Each row has a name. Each piece below is followed by the name of the row it came from, unless a question asks for something else. Each question is about the rows just above it. Places in a row count from 1.

Columns, left to right: V R W U E X
buza: [162 151 171 145 125 109]
zoza: [150 155 162 136 175 138]
kot: [ 82 124 163 173  91 129]
Peb: [114  82 152  92 101 123]
sopet: [144 108 173  96  85 124]
fud: [ 80 131 100 113  98 103]
dun: [108 142 174 145 157 155]
Which column holds this, read top down? [162 150  82 114 144  80] -> V
[125] is at row and place -> buza, 5
Which column holds this, read top down? [152 173 100 174] -> W

Columns, left to right: Q Z D M G P F J
Lobis: [127 151 120 102 150  93  98 141]
Ruve: [148 125 151 131  76 105 114 109]
mib: [157 116 122  77 124 140 119 147]
Row and place of [150] in the named rows: -> Lobis, 5
Row and place of [148] in the named rows: -> Ruve, 1

Columns, left to right: L C T B S A K
vus: [161  97 168 164 134 125 174]
zove: [105 122 108 113 119 126  74]
rika: [140 104 147 143 129 123 142]
ditul: [119 120 123 121 125 124 115]
felal: [103 139 135 120 114 129  79]
vemug: [157  96 163 159 125 124 168]
puve: [115 124 108 108 125 125 116]
rima: [107 108 109 114 120 126  78]
bur: [ 96 146  89  92 121 130  87]
[109] is at row and place -> rima, 3
Row and place of [134] in the named rows: -> vus, 5
Where in the named rows is [107]? -> rima, 1
[107 108 109 114 120 126  78] is in which row? -> rima
Where in the named rows is [87]? -> bur, 7

Columns, left to right: tef nefi Suve Gobed sodi
vorut: [170 130 138 136 171]
Fesa: [165 130 137 129 133]
pagol: [165 130 138 161 164]
ker: [128 130 131 144 186]
fafo: [128 130 139 184 136]
Pemi: [128 130 138 185 136]
dar: [128 130 137 155 182]
Pob: [128 178 144 136 135]
tokob: [165 130 137 135 133]
mab: [128 130 183 155 135]
Where in the named rows is [129]? -> Fesa, 4
Where do [165 130 137 129 133] appear? -> Fesa
Where in the named rows is [170]? -> vorut, 1
[130 178 130 130] is in which column, read top down? -> nefi
[171] is at row and place -> vorut, 5
Which column holds [164 186] top down? -> sodi

Columns, left to right: gefa Nef Revir Gesit
Kofuf: [130 125 147 148]
Ved: [140 138  79 145]
les: [108 120  98  94]
Row and place of [98] in the named rows: -> les, 3
Which column holds this, read top down? [138 120] -> Nef
[130 140] is in which column, read top down? -> gefa
Row and place of [148] in the named rows: -> Kofuf, 4

Columns, left to right: tusuf Baf zibiv fanu rov sifud
lelu: [144  84 139 114 119 134]
Zeved: [144 118 139 114 119 134]
sot: [144 125 139 114 119 134]
Pamo: [143 118 139 114 119 134]
Which column holds [118 125 118] top down? -> Baf
Where in the named rows is [84]? -> lelu, 2
Row and place of [143] in the named rows: -> Pamo, 1
Where do [144 125 139 114 119 134] appear? -> sot
Which row holds [144 118 139 114 119 134]? -> Zeved

Columns, left to right: luki bon savi Tuk befol nunu mefip gog
mumav: [122 126 130 125 128 149 156 120]
Sosu: [122 126 129 125 128 149 156 120]
dimoz: [ 97 140 105 107 102 128 120 150]
luru: [121 129 127 107 128 112 134 105]
nem: [122 126 129 125 128 131 127 127]
Rivib: [133 125 135 148 112 141 103 153]
zis: [133 125 135 148 112 129 103 153]
Which column holds [150 105 127] top down? -> gog
Row and place of [134] in the named rows: -> luru, 7
Which column holds [125 148] top down? -> Tuk
[122 126 129 125 128 131 127 127] is in which row? -> nem

Columns, left to right: tuni rabi deti zugid Rumet rida
tev: [128 131 125 115 122 128]
vuna: [148 163 134 105 139 108]
Tus: [134  87  94 127  89 103]
Raza: [164 179 135 161  96 105]
fas: [148 105 134 105 139 110]
[125] is at row and place -> tev, 3
[135] is at row and place -> Raza, 3
Which column holds [125 134  94] top down? -> deti
Row and place of [164] in the named rows: -> Raza, 1
Which column holds this, read top down? [134  94 135] -> deti

Columns, left to right: gonuk Mem Fakev zeku Pobo
vilil: [127 136 145 136 137]
dosi: [169 133 106 170 145]
rit: [133 125 113 128 129]
Libo: [143 105 122 134 113]
nane: [131 117 120 158 130]
Pulos: [ 88 132 106  90 121]
mifus: [177 127 109 127 111]
peri: [124 148 132  96 124]
Tamok: [135 126 135 133 138]
dudiz: [188  93 136 141 129]
volid: [128 118 136 189 133]
Row and place of [188] in the named rows: -> dudiz, 1
Where in the named rows is [90]? -> Pulos, 4
Which column holds this, read top down? [127  96 133 141 189] -> zeku
Which column holds [105 117 132] top down? -> Mem
[141] is at row and place -> dudiz, 4
Which column holds [136 133 125] top down? -> Mem
[177] is at row and place -> mifus, 1

Columns, left to right: Zoma datem vize Kif Tota
von: [146  74 170 130  97]
regot: [128 116 170 114 149]
Nilen: [134 115 112 107 131]
pav: [126 109 124 111 141]
Sapi: [143 116  69 146  93]
Which column holds this, read top down? [114 107] -> Kif
Row and place of [143] in the named rows: -> Sapi, 1
Where in the named rows is [130]? -> von, 4
[170 112 124  69] is in which column, read top down? -> vize
[114] is at row and place -> regot, 4
Where in the named rows is [111]? -> pav, 4

Columns, left to right: Kisok tur Torip Borop Gil dobo
Saful: [119 139 122 162 115 140]
mivo: [115 177 144 100 123 138]
gatu: [119 139 122 162 115 116]
mekam: [108 127 125  90 131 126]
[139 127] is in which column, read top down? -> tur
[116] is at row and place -> gatu, 6
Where in the named rows is [100]? -> mivo, 4

Columns, left to right: limip Namom gok san zet
diveb: [124 132 118 129 136]
fozo: [114 152 107 123 120]
Vevod: [132 114 134 137 120]
gaf: [123 128 130 135 130]
banul: [137 132  78 109 122]
tufeg: [142 116 121 119 129]
kigop: [126 119 141 141 134]
Nase: [127 130  79 110 122]
mativ: [141 117 100 120 129]
Nedug: [133 132  91 116 123]
which: [137 132  78 109 122] -> banul
Where in the named rows is [126]? -> kigop, 1
Which column holds [142 126 127 141] top down? -> limip
[124 132 118 129 136] is in which row? -> diveb
Where in the named rows is [128]? -> gaf, 2
Which column holds this, read top down? [141  79 100  91] -> gok
Which column holds this, read top down? [132 123 137 142] -> limip

Columns, left to right: rinid metub tok vuv vuz
fepam: [125 127 178 173 183]
sol: [125 126 129 122 134]
bebon: [111 134 158 161 146]
tegul: [124 115 127 126 142]
mozot: [165 122 146 173  88]
Kisef: [141 139 110 111 126]
giz: [116 138 124 135 106]
Row and place of [161] in the named rows: -> bebon, 4
Which column holds this, read top down? [124 165 141] -> rinid
which: [111 134 158 161 146] -> bebon

Columns, left to right: Bar luto Rete kapuv lekal
duve: [130 101 139 146 129]
Toza: [130 114 153 104 113]
rubo: [104 152 128 134  85]
pafig: [138 145 116 134 145]
Gega: [129  82 177 125  97]
fam: [138 127 113 145 159]
Nolu: [124  83 171 126  95]
Zad: [126  98 159 123 105]
nekat: [ 99 167 118  96  85]
[97] is at row and place -> Gega, 5
Which column holds [ 97 159  95 105  85] top down? -> lekal
[83] is at row and place -> Nolu, 2
Which column holds this, read top down? [113  85 145  97 159] -> lekal
Which column holds [104 134] top down? -> kapuv

Columns, left to right: retaf Madol rureb vesog Zuti tib nif Ver tad
pegu: [165  99 125  79 127 145 135 112 119]
Sonif: [135 141 140 126 124 134 130 111 140]
pov: [135 141 140 116 124 134 130 130 123]
zek: [135 141 140 116 124 134 130 111 140]
Which column holds this, read top down? [ 99 141] -> Madol
Which column holds [123 140] top down? -> tad

Columns, left to right: bog pumu Lipu navas voden zepu
sakoz: [157 132  99 103 135 121]
tas: [138 163 105  84 141  94]
Fir: [130 121 105  95 124 128]
vofup: [131 129 112 102 126 112]
mesaz: [102 152 141  73 110  79]
duz: [135 127 106 106 132 106]
selin: [145 108 104 100 121 117]
nelus: [158 120 113 107 122 111]
munel: [156 135  98  77 127 107]
Which column holds [104 113  98] top down? -> Lipu
Which column holds [135 141 124 126] top down? -> voden
Where in the named rows is [131]? -> vofup, 1
[94] is at row and place -> tas, 6
Which column holds [106 117 111 107] top down? -> zepu
Which column holds this, read top down? [102  73 106] -> navas
Which column holds this, read top down? [105 105 112] -> Lipu

Columns, left to right: rig kupi Vozuf Zineb Sukef povid naful
Vir: [143 176 170 143 120 123 122]
dus: [135 144 144 118 131 134 132]
bafug: [136 155 129 105 161 156 152]
rav: [123 126 142 133 109 111 109]
[129 142] is in which column, read top down? -> Vozuf
[136] is at row and place -> bafug, 1
[142] is at row and place -> rav, 3
[129] is at row and place -> bafug, 3
Which column holds [161 109] top down? -> Sukef

Columns, left to right: Bemi Pumuz gego lemo
div: [126 183 132 121]
Fudo: [125 132 159 103]
Vot: [126 132 132 123]
mamo: [126 132 132 121]
mutun: [133 158 122 101]
Which column holds this, read top down? [132 159] -> gego
Row and place of [125] in the named rows: -> Fudo, 1
Where in the named rows is [123]? -> Vot, 4
Row and place of [158] in the named rows: -> mutun, 2

Columns, left to right: lekod pumo nub lunek pulil mik Zol
tal: [147 140 102 116 162  94 138]
Favo: [152 172 115  91 113 114 167]
Bos: [132 133  89 113 151 127 136]
Which column holds this, read top down? [ 91 113] -> lunek
[138 167] is in which column, read top down? -> Zol
Where in the named rows is [138]? -> tal, 7
Row and place of [114] in the named rows: -> Favo, 6
Where in the named rows is [132]? -> Bos, 1
Which column holds this, read top down? [147 152] -> lekod

Columns, left to right: Tuz Losad Popo doz
selol: [154 162 124 107]
Dem: [158 171 133 110]
poku: [151 168 132 111]
Zuva: [150 172 141 120]
sulu: [157 163 123 106]
kizad: [105 154 119 111]
ruza: [140 164 138 120]
Bifi: [140 150 124 121]
sidu: [136 154 134 129]
kib: [140 164 141 129]
Which column holds [107 110 111 120] top down? -> doz
[106] is at row and place -> sulu, 4

Columns, left to right: Nal konad vepe bofon Vinis sep
dizu: [111 157 107 126 152 104]
pebup: [158 127 106 164 119 105]
kaz: [141 150 133 112 104 113]
Belo: [106 151 114 116 154 108]
Vib: [134 163 135 107 101 127]
sepi: [105 152 109 134 132 109]
Lubof: [104 123 163 130 100 125]
Nerul: [150 129 110 105 106 128]
Vuvuv: [100 130 174 123  97 121]
Rab: [114 143 135 111 107 140]
teso: [105 129 147 110 110 157]
muluk: [131 145 104 144 141 103]
[106 133 114] is in which column, read top down? -> vepe
Where in the named rows is [112]? -> kaz, 4
Row and place of [128] in the named rows: -> Nerul, 6

Columns, left to right: Lusu Nulon keso vesa kire mogo bato suban Pap
dib: [151  90 151 128  92 147 150 149 125]
Lamil: [151  90 151 128  92 147 150 114 156]
tuvu: [117 131 139 112 130 125 135 130 114]
dum: [105  92 145 134 127 168 112 125  81]
Lemib: [117 131 139 112 130 125 135 130 134]
vira: [ 96  81 160 145 104 146 100 129 143]
[147 125 168] is in which column, read top down? -> mogo
[151 139 145 139] is in which column, read top down? -> keso

Columns, left to right: mif fetig ramaz ruso bubo Ruvup zez sem nog Vomut
ziba: [157  86 135 156 158 124 136 110 121 138]
Sop: [101 131 164 142 133 109 118 120  91 122]
besiv: [117 140 138 126 117 146 138 121 180 115]
gaku: [123 137 113 166 184 128 122 109 116 132]
Vulu: [175 146 132 154 134 115 148 105 118 109]
geda: [114 120 138 121 111 156 145 115 152 132]
Row and place of [128] in the named rows: -> gaku, 6
Which column holds [115 132 109 132] top down? -> Vomut

Columns, left to right: Pituz lov kifa fureg fekem nis levu Mirat
kuv: [131 122 110 110 126 130 161 124]
zivi: [125 128 128 127 126 125 130 126]
gesen: [122 128 128 127 122 127 130 123]
kol: [122 128 128 127 122 127 121 131]
fabon: [132 128 127 128 130 129 126 129]
Kepa: [122 128 128 127 122 127 130 102]
Baki: [131 122 110 110 126 130 143 125]
[110 127 127 127 128 127] is in which column, read top down? -> fureg
Which column holds [128 128 128 127] top down? -> kifa
[127 130] is in which column, read top down? -> nis
which: [125 128 128 127 126 125 130 126] -> zivi
Which column holds [126 126 122 122 130] top down? -> fekem

